Each name stands for a flat space through zero: a line, a plane or more. A row that begins with a name and a colon came from that space; any other row is followed by the name of the space it lies nearest, among the names in its block.
q867_q868: [  8 -16   9  -2  26   1 -11   6  19  -8  -5  10 -16   3  22  -7 -21 -11
 -21  46 -30  18  -7  -7  30  -6   7   5   1 -25]
q867_q868: [  4   0  29  19  30  31 -49   7  18  10 -10   4 -27 -17   7  -3  -9  10
 -23  70   2  -7 -31 -22  25 -22  -9   3  43 -25]
q649_q825: [ 43 -22 -18 -47 -19  14 -19   1 -80  86 -33  18 -22  39   7 -25 -51 -10
  36  39  -2 -46 -25  26 -58 -17 -24  39  12 -49]
q867_q868: [-12   7 -24 -18 -41 -11  17  -8 -31  18 -14  -1  22   9  -2  -6   9  -4
  19 -37  16 -34  -5  23 -46  25 -13   4 -11   3]
q867_q868: [  0   2  16  15  -4  29 -19   3  -1   9   8   2  -2 -13  -6  -2   5  18
 -13  -8  29  -4   0  -7  -3  -8  -6 -10  23   8]
q867_q868: [  2   2  -3 -17  -3   3 -12   8 -29  34 -22  13 -15   5  14  -7  -8  -1
   8  36  -8 -15 -22   5 -24 -14 -13  22  14 -26]
q867_q868: [ -2 -21 -15  -9   3 -27  18 -13  43 -43  -3  -7  17  14  25  -8 -17 -37
 -19   7 -38   6   5   5  33  44  16 -12 -35 -21]
q649_q825: [ -1  14 -11 -15   6 -21  20   0 -36  18  -2  -8 -12  -1 -35  15   1   9
  39  -4 -13  -9  -9  16 -22 -26  -4  23  -9  16]
q649_q825: [ 26  11  19  -9  35   8  -2  22 -26  22  28  -3 -48 -19 -28  31 -10  16
  14  27 -27  26  11  -6  -1 -71  16  25  10  -6]
q780_q297: [  5  18 -27 -21 -23 -25  28  -8 -50  28  -4 -12  10  17 -35  11  10   3
  59 -40  11 -27   5  19 -48  -6  -9  16 -18  22]
q790_q376: [ 40  -4   3   5   2  18 -22 -30  33 -16  33 -57   2  -9 -53  25 -25 -24
  11  -3   7 -62   3  -6  15  21  15 -25  -1 -26]
q780_q297: [ 26 -10 -13  -8  15 -19   2  -8   3   2  -7  -6   1  32   0  -2 -15 -20
  28  18 -15   1   7  -7  14   3   4   5 -16  -8]
q780_q297: [ -8  -2   2  -4  16  -6 -12 -10  22 -14 -11 -17 -11 -16  -8   5 -16 -15
 -11  49 -30 -31 -36   6  18  10  -1   6   3 -30]
q649_q825: [-13  -7 -30 -32 -28 -39  34  -8  26 -36  -5  -8  25   9  39  -1  -3 -51
 -17  -9 -47 -10   8  17  -5  55  19  -3 -47 -42]
q867_q868: [  9 -21  -2 -15 -13   9  11   9 -16  10   5  21   0  10  24 -16 -18  -2
 -18 -19  -4  22  18  12 -10   1   6   1 -11  -7]
q790_q376: [ 38  -8  -7   4  -2   6   5  -1 -38  34   6  10   8  43 -16 -10  -3  16
  46 -41  40  21  36  -9 -13 -19  -6  -2  -3  39]
q867_q868: [  8   4  26  21  18  30 -38   7  18   4   6  -1 -16 -15   2   4   3  10
 -18  35  14   0  -8 -25  18 -18  -2  -7  34 -12]
q790_q376: [-26  31   2   4   2 -24  11   8  45 -45  14 -17   3 -28  15  32  39 -20
 -17   8 -29  10   9 -18  13   8  22  -6 -11 -18]
q649_q825: [ -1  -2  29  23  35  20  -7  11  10 -10  22   5 -23 -25 -20   8  -3  30
 -18   5   1  38   5  -9  32 -39   7  -3  16  29]
q790_q376: [ -3   8   2 -12 -43  20   2   6  16 -16  31 -13  12 -29  19  15  12 -19
 -39 -38   5 -18  24   3 -28  26  20 -19  -5 -38]
q867_q868: [  2  12 -46 -34 -31 -58  33 -15  16 -24 -12 -23  34  32  25  12  16 -60
  31 -11 -34 -29  15   3 -19  55  15   1 -50 -38]
q790_q376: [ 34 -19   3 -25   2  11   1  21 -28  29   9  26 -21  19  31  -8 -25  -7
  -6  11 -18  34  27   0 -11 -28  13  15  -5 -28]
q780_q297: [ 24  12 -10  -2  14 -19  -3  -3  -6  11  -4 -11  -3  26 -10  12   8 -11
  44  16  -2  -2  10 -19   1 -13   2   8  -4  -1]
q780_q297: [ 30  10   0   5  13  -3 -23  -1  17   5   0 -12  -3  21   8  11   8 -20
  23  33   1  -6  11 -34  11  -4   6  -2   7 -25]
q790_q376: [-11  -3 -25  -4 -27 -22  22   3 -25  15 -30  33  34  46  39 -30  22   1
  22 -38  26  26  19   0 -22  22 -16   1 -15  30]
q790_q376: [ -8   4  -2 -11 -32   8   0  -2  24 -21  15 -14  13 -21  19   9   6 -25
 -34 -15  -6 -25   7   4 -14  34  14 -15  -7 -40]
q649_q825: [ 13 -10 -23 -16 -38  -7   2 -14  17 -10  -3  -9  33  25  30 -10  -3 -40
  -4 -21   5 -29  16   0 -14  56   6 -18 -21 -35]
q780_q297: [-15  29  15   4 -31  32 -18  16 -21  24  11   1  -5 -34   0  14  32  20
 -14 -17  35 -20  -1  -5 -45 -16  -7   0  33  -9]
q790_q376: [ -8   4  14 -10   1  12  -5  12  15 -12  16  -4 -19 -36  11  15  -5  -8
 -38  22 -29  -2  -5   4   1  -8  15   3   5 -37]
q780_q297: [ 10  -9   1  -1  -3   8 -11  -3  15  -5   1  -2   4   5  14  -5  -9 -15
 -12  10  -1  -8   2  -6   7  15   4  -8   1 -22]
q649_q825: [-30   4   7  13   8  -3  -5   4  11  -9 -19  14   1 -11  15 -10  13  12
 -17  19  -1  10 -22  -2  12   3 -11   2  12  10]
q790_q376: [ 39 -10   1  -2   0  17 -15 -17  10   1  24 -31  -2   4 -31  12 -25 -16
  11  -4   7 -35  10  -3   5   8  11 -14  -2 -20]
q780_q297: [-36   1  14  22  29  -9   9   1  28 -35  -2   3  -6 -27 -10   2   7  19
 -23  11 -17  27 -19   3  39  -7   0  -2   1  32]
q780_q297: [-23   4   7  -1   4   1  15  10 -26   9  -2  15 -13 -20 -13  -1   2  28
  -6 -10  -4  17 -12  19 -10 -25  -7  14   4  27]
q649_q825: [ -7   9  -3   2 -10   4 -18   1 -17  25 -27  10   3   9  12 -11  11   5
  11  20  19 -19 -21  -5 -19   2 -20   8  20  -6]
q649_q825: [ 50 -20  22  19   1  47 -28  -3  22  -2  42 -10   1   6  -6   1 -17   0
 -17 -27  37  10  44 -25  20  -1  18 -34  12  -5]
[  3 -53 -21 -10 -22  -9  37 -29  34 -50  14  -8  39  17   5 -28 -45 -28
 -34 -64 -13   1  21  37  28  72  16 -33 -54   9] : q649_q825
[ -5   5 -18  21   5 -25  -2 -34  24 -19 -20 -28  31  24 -32  -3  10  -8
  40  -6  22 -37 -18  -7  20  38 -16 -16  -8  30] : q790_q376
[ 62 -11   1  -3 -16  32 -20  -8 -15  28  30 -18   3  24 -20   6 -19  -9
  24 -30  37 -22  39 -14 -18  -3   9 -17   5 -14] : q649_q825
[ 11  26   1   3  20 -14   3  14 -30  26  -1   4 -17  11 -18  18  24  18
  48   9   5  21  10 -18 -11 -49  -3  21   9  24] : q780_q297
[ -7 -46   3 -17 -19  24  18   7 -22   6   1  37   1  -2  28 -39 -43  12
 -52 -33  -5  28   5  40  -6  12  -1  -2 -12   3] : q780_q297
[-34  -9   4  -2  11  -7  14  -4   3 -16  -9   2 -10 -29 -15  -5 -17  12
 -24  12 -27  -4 -35  31  12   1  -6   9  -4  10] : q780_q297
[-10  -2  -8   9   7 -13  -1 -13   4  -3 -21  -2  10  12 -10 -10   0   3
  16   8   6 -12 -20   2  11  13 -15   0   0  18] : q790_q376
[  6 -18   0   9  13   9   4   8 -70  58 -30  47  -6  39 -10 -38 -12  52
  37 -17  41  40  -4  12 -14 -41 -35  21  16  69] : q790_q376
[  1  -6   1   7  25 -14   8   0   8 -11  -4   5  -5  10  -2  -2  -4   3
   7  11 -14  26   1  -4  26 -10   2   3  -8  18] : q780_q297
[-31 -35   6   9  -6  12 -12  -2  38 -26 -29  31  17   0  60 -45 -18  -8
 -67  22  -6  14 -23   8  32  48 -10 -16   4 -16] : q649_q825
[  6  -4  12 -21  13   8 -19  26   0  14  -8  22 -32  -9  50  -1 -13 -16
 -33  68 -42  17 -10  -8   0 -23   9  22  13 -62] : q649_q825
[-41  11 -11  12  40 -47  33 -22  -7 -20 -22 -18  -6 -13 -71   9   0  28
  42   8 -25  -9 -49  29  26 -14 -19  20 -15  68] : q867_q868
[ 15   1 -18 -16 -43  -4  19  10 -12   7  12  14  27  28  42  -5  20 -19
   3 -55  19  21  53  -8 -33  21  13 -11 -21 -10] : q790_q376
[-18  15   2  -7 -26  12  19  17 -55  32   7  19  -4 -17 -13   2  19  37
   6 -49  27  12   8  20 -49 -30 -10  13   9  34] : q780_q297
[ 14  13   7  -6   8  -8   9  13  36 -34  39 -18  -9 -17  12  34  13 -25
 -17   0 -33  25  38 -21  16  -8  38  -9 -18 -31] : q649_q825
[  3 -43 -28 -47 -27 -19  57   8 -48  13  -5  39   8  30  34 -34 -41  -9
 -12 -50 -32  40  25  51 -27  12   7  17 -51   4] : q867_q868
[-32   2   3  13   6  -4  -2   0   1  -3 -25  15   3  -7   7 -14  10  17
  -9  13   5   4 -28   5   8   4 -18   4  12  20] : q649_q825

Each name stands for a flat space through zero: a line, a plane or more. A row that begins with a name and a colon came from that space; any other row is followed by the name of the space it lies nearest, among the names in its block.
q500_q459: [ 13  10  -8   5  28   0 -40  15   8  -6   2  10  19   5   7  16 -23  19
 -12 -20 -13 -39   1  -4  -4  15  34 -15  -8  10]
q500_q459: [  0   4  30   4  11 -36 -40 -24  22 -25  45  15   2   1  22 -15 -49 -56
 -11 -24  -8 -19 -25 -41  48   2   5 -21 -17 -10]
q491_q803: [ -8  -1  49   8  20 -32 -26  -7  22  -2  -7  11  34  13  21 -17  -1   3
 -10  14  -6 -25  10 -12   9  20  16  -9   0  34]
q500_q459: [ -5  11  -7 -14  33  10 -48  -8  -2 -13  24 -16  -5   1 -23  22  -4  58
 -33 -21  -4 -13  23  22 -17  14  42  15   0  21]
q901_q192: [-10  10  31   9 -56 -34 -26  -4   7   6   8  -1  28  -1 -15   7  22  15
  20  66   9  17 -17  33  25 -26  59 -43  -4   5]
q500_q459: [ 13  17  -4   1  -2 -13 -46   8  22   1 -13 -10  -3 -17  -3   8  10  20
  -3  -2   6 -19  20  12 -23  -8  25  -5   7  30]
q222_q34: [  6 -27 -18   7 -25 -11  21   5 -20 -21   7   0 -22  11  -7  38  -2  -7
 -21  14  27   1  -1  -6   4 -39  -6 -10  -9 -19]
q667_q890: [ 18  42 -78  -5  -2  80   1  47 -63  17  18  -7  -3 -14 -29 -16  24   6
  25  13 -30   9 -57  62 -11 -11  20 -39 -24 -46]
q491_q803: [  3  15 -26 -13  34  18  11  24 -21   9  -4  12 -18  -2   2 -11  -9  -7
 -17 -50 -19   4  10  -3 -20   0 -25   8   0  -9]
q491_q803: [ 24  12  13   8   5  14 -31   7  32  29  -5   1  27   3  14   1 -22  13
  33   1 -21 -15 -20  -2   1  28  22 -23 -17   6]
q222_q34: [ 15   0 -31   0 -17  17  -4  -5  -5 -12  11 -20 -33 -18 -10   3   9 -18
   4   3  16   1 -11   5  -6 -21 -16   3  -4 -11]
q500_q459: [ 23  15 -25  -7  59  45 -34  17  -8   7  34   8   4  15   3  14 -53  21
 -14 -57 -39 -27 -22  -7  -2  34  19 -13 -32 -19]
q901_q192: [-18  -5 -24   0  45  24  35   2 -20 -20  -2  24  24   5  15 -19 -24 -22
  -4 -40 -22 -25  -9 -26  15  44 -20  30  14 -23]
q667_q890: [  3  -7  12   8   7 -12 -28 -22  41 -15 -27 -21   9 -16   8  -3  17  16
   5  10  20 -36  30  -9 -20  24   3  34  24  48]
q387_q428: [ 10  13 -30   9 -18 -24  -7  27  -6 -14  -1  29   1 -13  12   8 -25 -48
   4 -22  -3 -17 -19 -17  18 -29   9 -33  -1 -27]
q901_q192: [ 15  -5  16   0   1  -7  -8 -10  17   4  -7 -19 -30  -6   9 -17  17 -18
  -6   5  16   1  14  -9 -19 -13 -37   7  -3  24]
q491_q803: [ -6   4   2   0  21 -16  -8   4  11  -8 -16  13  11  -5  12  -6  -8  -4
 -10 -25  -5 -21  19 -15  -6  13   0  13  16  16]
q222_q34: [-26   5 -33 -13  33 -19  30  40 -14   5 -29  60  32  12   2  53 -56  41
 -23 -92 -32  -4  40 -22  -6  22  33  20  31 -23]
q387_q428: [  8  15  -7   1 -21 -22 -44   3  23  -2  -6  -7  -2 -20 -10  22   3  21
   3   1  10 -10  15  12 -11 -16  39  -9  10  19]
q901_q192: [ -1 -27  16  11 -49 -27  29  12  -2  13 -17  14  17  25  -5  52  -2  28
   6  40  17  20   2   4  10 -28  27 -27  -5 -12]
q667_q890: [ 20  -6  -8   6  20   0   2  22  10   7 -31   8  -1   4  19   8  -6  -1
  -7 -20   0 -25  18 -18 -26   3 -20   2   1  15]
q500_q459: [-22  -7   0  -5  28   6  -2  -7 -19 -21  17   5  19  16 -11  12  -6  33
 -27  -4  -6 -13   7   8   8  21  28  14   3   1]
q667_q890: [ 13   0 -18  -1  -2  49  14  -1 -11  17  16 -13  -4   5 -10   2  -6  10
  25   7 -11  15 -31  13   3  14  -5  -4 -19 -27]
q667_q890: [ -5   9 -31   4 -13  14  14  -6  29   3 -41  -2  19 -36   1  -4   4   4
  49 -17  -2 -10  10  -5 -10  34   1  42  43   3]
q222_q34: [-27 -17 -23  -5 -26 -45  46  25 -18  -8 -21  44   6  11 -10  69 -32  22
 -23 -40   7  21  34 -16   8 -29  26   6  27 -31]
q387_q428: [ -2   6 -12 -15 -12  10  -1 -11  -4   6  20 -16 -34 -10 -22  10   0  11
  -3 -16   4  33   6  12  -6 -15  -4  12   0 -11]
q491_q803: [-36   1  15 -16  30  -9  -1 -12 -32 -21  29   3   1  13 -17 -11  10  19
 -45  -5  -5  10  16  15   9   3  13  15   4   6]
q667_q890: [-10  -9  42  -9   3 -12   4 -18   9  14  12  -4  -6  17  -1  -2  -3  14
 -10   4  -1  27  11  -4   5   3  -7   4  -8   9]
q387_q428: [ 14  11 -36  17   5   4  17  44 -14  -1 -16  47  35   1  29  -4 -37 -51
  22 -25 -27 -34 -39 -25  23   6   2 -38  -6 -41]
q222_q34: [ 16 -24   0   7   6   4   8  -3  -6 -13   6  -8 -19  15   8  10  -2 -13
 -19  11  17 -14  -3 -15  -4 -12 -26  -3 -17   0]
q491_q803: [ 31  15  20  -2  -3 -26 -29  -1  36  16 -12 -14 -52 -25  25 -38  10 -59
  -1 -20  12   4  16 -24 -25 -32 -60  -7  -6  31]
q667_q890: [ 19  -4 -26  14   1  20 -30  -8  12 -25  -1 -23   3 -14  -1   7   9   5
   9  20  16 -45  -9   5  -8  10  14   6   1  14]
q387_q428: [ 10   0  15   1  10   1 -16  -2  11   7  -8 -13  -5   2   4  -9  16  10
  -6  12   5  -7  11   5 -18   2  -7   1  -5  26]
q387_q428: [-47   1  45 -12  11 -14  -6 -27 -18  -9  32   0  30  20 -21 -11  13  40
 -22  27 -10  23   5  27  26  19  42   7   3   9]
q901_q192: [  8 -22 -29  20 -15  13  23  12   3 -10 -20  16  37   9   7  41 -24  11
  26  10   2 -31 -18 -14  14  20  24  -3   5 -24]
q387_q428: [-22 -24   2  14  11   5  37 -15  16 -13 -25  21  58   9  16   9 -24   9
  28  -3  -9 -28  -3 -29  24  59  11  34  27 -10]
q387_q428: [  9  -2 -11   8  -2  29   3  13   4  18 -26  -7  29   6  -5  16  13  46
  25  25  -5 -12  -2  21 -18  24  25   0   2   8]
q491_q803: [-16 -35  16  16   1   0  34 -20   9 -17 -17   5  41  18  12   9  -3  10
  13  28   9 -22  -2 -20  19  37   2  24  13   1]
q667_q890: [ 11 -44  42  13  19  -5  24 -26  16 -11   2  -7  -7  30  30  -8 -12 -29
 -14  15  17 -18  -2 -44   9  13 -54  11 -18  11]
q491_q803: [ -4   3  11  -2  -6  -6 -11  -2  -7   0  14  -4  -1   5  -8  -2   8   6
  -8  16   1   9  -4  13   5 -11  12 -13  -8   2]
q901_q192: [-16  -6  19   0 -29 -25  16   9 -14  10  -1  16  17  17 -10  22   4  20
  -4  26   2  26   1  14  14 -21  28 -23  -2 -10]
q222_q34: [-24  27  36 -15  26 -14 -49 -11  -8  -1  44   3  16   9 -13 -21  -4  23
 -25  -2 -24  10  -3  23  19  10  46 -18 -12  13]
q667_q890: [ 43 -20 -26  13  15  -3 -12  24  36   3 -33  11  -6   7  24  61 -49  16
  -4 -48   7 -46  22 -42 -28   5  -3   1  -4   6]
q901_q192: [ -8 -19   1 -13 -12  -1  28  -6 -13   8  20   2 -24  19 -18  43 -23  26
 -18 -18   5  40  10  -3   5 -17  -1   7  -8 -25]
q491_q803: [ 10  28  84   0  30 -46 -78   1  33  23  12   4  16  13  26 -46   4  -8
 -22  15 -19 -13   6   1   0  -1  17 -48 -28  56]
q491_q803: [ -6   7  -1  -5  29  -5   1  13  -7   0  -8  15   3   3   9 -11  -5  -3
 -19 -28 -12  -9  14  -7  -9   7  -8   5   5   7]
q387_q428: [-18 -33  11  10   7   1  52 -15  -8 -17 -10  12  22  18  15  -7  -5 -19
   3  13   5  -9  -6 -27  22  24 -27  23   9 -13]
q500_q459: [-15 -41   8  17   2  -8  49  -1 -21 -24   2  29  37  37  16  21 -25 -14
  -8  19   3 -20 -21 -29  38  13   0  -7  -7 -29]
q500_q459: [  9  44 -11 -12  15  30   7  26  -5  45 -13   9  -5 -21  10 -58   8 -32
  34 -31 -39  26 -18  11 -14  11 -33 -10  -2 -11]
q222_q34: [  6   1 -59 -13  -2  18   1  24 -39 -11  26   4 -31   5 -32  62 -24  35
 -32 -37   1  11   3  17 -10 -31  28  -7 -10 -37]
q222_q34: [  8   3 -19  14  -3  34  21  34  -8  27 -37  14  53  12   3  12   8  39
  37  27 -20 -15 -17  22 -10  29  31 -17   0  -8]
q901_q192: [ 60  13  -4   3  42  28 -54  36  30  38 -37 -22 -16   4  16  10   9  45
  -9 -14  -6 -39  28   9 -73   6  -8 -15 -24  54]
q222_q34: [ -4  -5 -39  -4  17   2  14  28 -26 -11  -1  27   4  12  -7  46 -32  24
 -27 -43  -9 -11  11  -6  -4  -4  21   0   3 -25]
q387_q428: [ 13  -8 -19  13 -38 -19  -6  10   8 -12 -19  -2  -3 -11  -3  30  10   0
   7  23  25 -15   4   3  -6 -29  17 -12   8   3]
q500_q459: [-11  14 -13 -14  21  22 -11  -3 -13  -1  10 -13  -6  -7 -19  -7  14  31
 -12 -12  -8   7  11  24 -15  13  11  20   7   8]
q500_q459: [ -7  24 -10 -13   6   6 -34 -12   4  -7   7 -24 -19 -28 -20 -19  28  15
  -6  -5   4   3  17  26 -20  -1  10  21  16  24]
q901_q192: [-22  34 -13  10   9  -2 -17  29 -19  -8 -14  32  71  -8   4 -29  11  -1
  20  18 -31 -33 -24  25  21  26  58 -27  15  -3]
q222_q34: [ 12 -22 -22  19   3  13   4  23 -41 -29  13   8  20  30  -1  29   1   7
 -24  42   9 -39 -29  10  12 -15  26 -38 -28 -18]
q901_q192: [-36  -7  58 -18  -4 -19   4 -32 -13   8  52   1   3  29 -20   0 -10  23
 -22  15  -9  54  -5  12  37  -1  22  -7 -17 -11]
q667_q890: [-11  -5   1   3  -3 -13  28   5 -17  -9  -1  18   2   4  10 -16  -1 -38
  -5  -1  -1   4  -9 -14  17 -10 -21  -5   2 -16]
[ -6  26 -18  -2 -10  -2 -41  19  -8   2  14  12  32  -3 -23  32 -12  48
   3   1 -17  -6  -9  34   9   0  82 -29  -1  -9] : q491_q803
[ -2  13  11  -6   4 -13 -38  -7  33   8 -21 -15   5 -16  -8   8  15  45
   1  -6   5  -7  38  14 -28  13  27  21  22  43] : q667_q890
[-21 -30  -9   7   2  -2  14 -13 -18 -38  -1  -6  18  14 -15  31  14  37
 -25  29  23 -23  15   8   3   7  26  23  14   7] : q500_q459
[-17  -4 -39   9  -4   5  14  18 -11 -16 -20  25  51   2 -10  44 -19  41
  12  -7  -9 -27   0   6  11  26  58   8  24 -20] : q491_q803
[ -7   4   3  -1  -9 -18  10  28 -37   1   1  16   0  15  -6   2  19  -2
 -26  22   1  12  -1  20   0 -39   9 -35 -12  -6] : q491_q803
[ 17 -26  10   4 -20  11 -10 -46  33 -12  29 -36 -31  -3  -4  18 -17  -7
  14  11  25   4 -12 -20  13   4 -17  19 -12  -4] : q901_q192
[  6  -7 -25  12   3 -25  24  26   7 -12 -42  33   8  -9  28   9 -19 -38
   0 -36   3 -31  15 -39  -5  -5 -22   6  22  -5] : q667_q890
[-30 -34   9   7 -13 -17  47 -26  -7 -30   1  10  16  11   3   9  -6 -16
  -2  14  17   1   0 -24  32  10 -10  27  18 -17] : q387_q428
[ -7 -45   8  13 -45 -10  42 -22   5 -10   9   4  13  23  -5  53 -27   9
  17  29  21  15 -16 -20  36  -3  13   0  -4 -34] : q901_q192
[-23 -13  27  -1  23 -40  14   6   0  -8 -10  36  26  23  16  13 -26   5
 -29 -26  -9  -9  25 -27  13  10   8   4  10   5] : q222_q34
[ -5 -26  56   2 -35 -27  26 -15  17  27 -14  -7  -1  22   2  10  16  16
   7  44  18  39  14  -1   1 -15 -12  -6  -6  14] : q222_q34
[ -3  23   9 -23   3  21 -23  -2 -22  24  34 -25 -30   3 -34  -7  26  41
 -18  10  -8  46   3  49 -18 -19  14 -11 -20   6] : q387_q428
[ 25  17 -21  -5  -6  41  -4  32 -27  33   0 -16 -17   6 -18   2  27  28
   5  24  -8  20 -15  44 -30 -23   4 -33 -27  -5] : q387_q428
[ -3  15 -23  -3 -14  22  -7  -9  17   8 -11 -14  10 -26 -16   3   6  26
  37  -3  -4   4   0  17  -7  24  22  23  21   0] : q667_q890
[-13  41  40 -10  31 -27 -19  29   6  40  -7  43  37   8  22 -39 -21  -9
   2 -36 -51  13   1  -2   9  18  17 -33  -4   7] : q500_q459
[ 26  -4  -5  -2   9  32  12  10  -7  21  -8 -20 -30   6   2 -12  20  -1
  -1   9   4   9  -1   8 -31  -9 -42  -2 -19   7] : q387_q428
[-24  11  24  -9 -20 -29 -11  -6  -5   5  17   8   9   3 -17   7   3  20
  -8  11  -4  30   5  19  17 -14  37 -13   3  -1] : q222_q34
[  2  20  30   4 -32 -48 -16   9  30  20 -31  10   4 -20  16 -25  20 -30
  20  13   4  11  13  -2  -4 -24  -4 -21  14  25] : q500_q459
[ 15 -50  15   6 -10  -1  34   7  -4  15   2   8  -1  52  -1  79 -37  49
 -19   8  12  13   6 -17   1 -11   8 -15 -29 -20] : q500_q459
[ 20  22  -8  -6  23  22 -24  11  15  24   2   0  -4  -7   7  -9 -20   3
  13 -36 -24  -3  -6  -2 -13  18  -2  -6 -11   1] : q491_q803
[  9  -2 -24   4  12   3  38  41 -23  11 -34  27   0   8  17   0  -2 -20
  -7 -21  -8  -7   5 -12 -17 -12 -30 -10   1 -13] : q491_q803
[-17  29  14  -3   6 -13   7  19  -4  20 -26  23  27 -10  12 -46  19 -19
  15  -2 -24   9   2   9  -1   9  -2  -9  16   9] : q500_q459
[  5   6 -10   8  30   4 -22   8  -1 -17  11  17  25   5  15  -4 -29 -15
  -5 -19 -17 -40 -19 -16  16  22  17 -13  -8  -7] : q500_q459
[-33  10  21 -20  11  -4 -16 -34   8  -1  30  -8   4  -4 -23   0 -10  38
  -7 -21 -12  28  16  12  13  26  30  31  14   5] : q387_q428
[-16 -48 -36  23 -49  -5  89   5 -34 -34 -17  26  20  13   5  33  -8 -39
  18  33  26  -4 -28 -25  40 -16 -15   3  14 -58] : q387_q428
[ 22 -39  -6   3  35  38  21 -11  14   4   4  -6  -5  31  11  44 -48  30
  -6 -32  -2 -18   1 -36  -8  39 -21  26 -19 -12] : q901_q192
[ 22 -15 -46  18  17  35   0   7  -9 -31   4  -1  11   2  10  16 -20 -15
   5  -2   3 -54 -29 -16   7  18   0   0 -10 -20] : q500_q459
[  5  -5 -17  10  10  45  50  37 -49  19  -9  20  32  30   7 -12   8  -2
  15  31 -24  -1 -42  16   6  11  -8 -32 -25 -35] : q387_q428
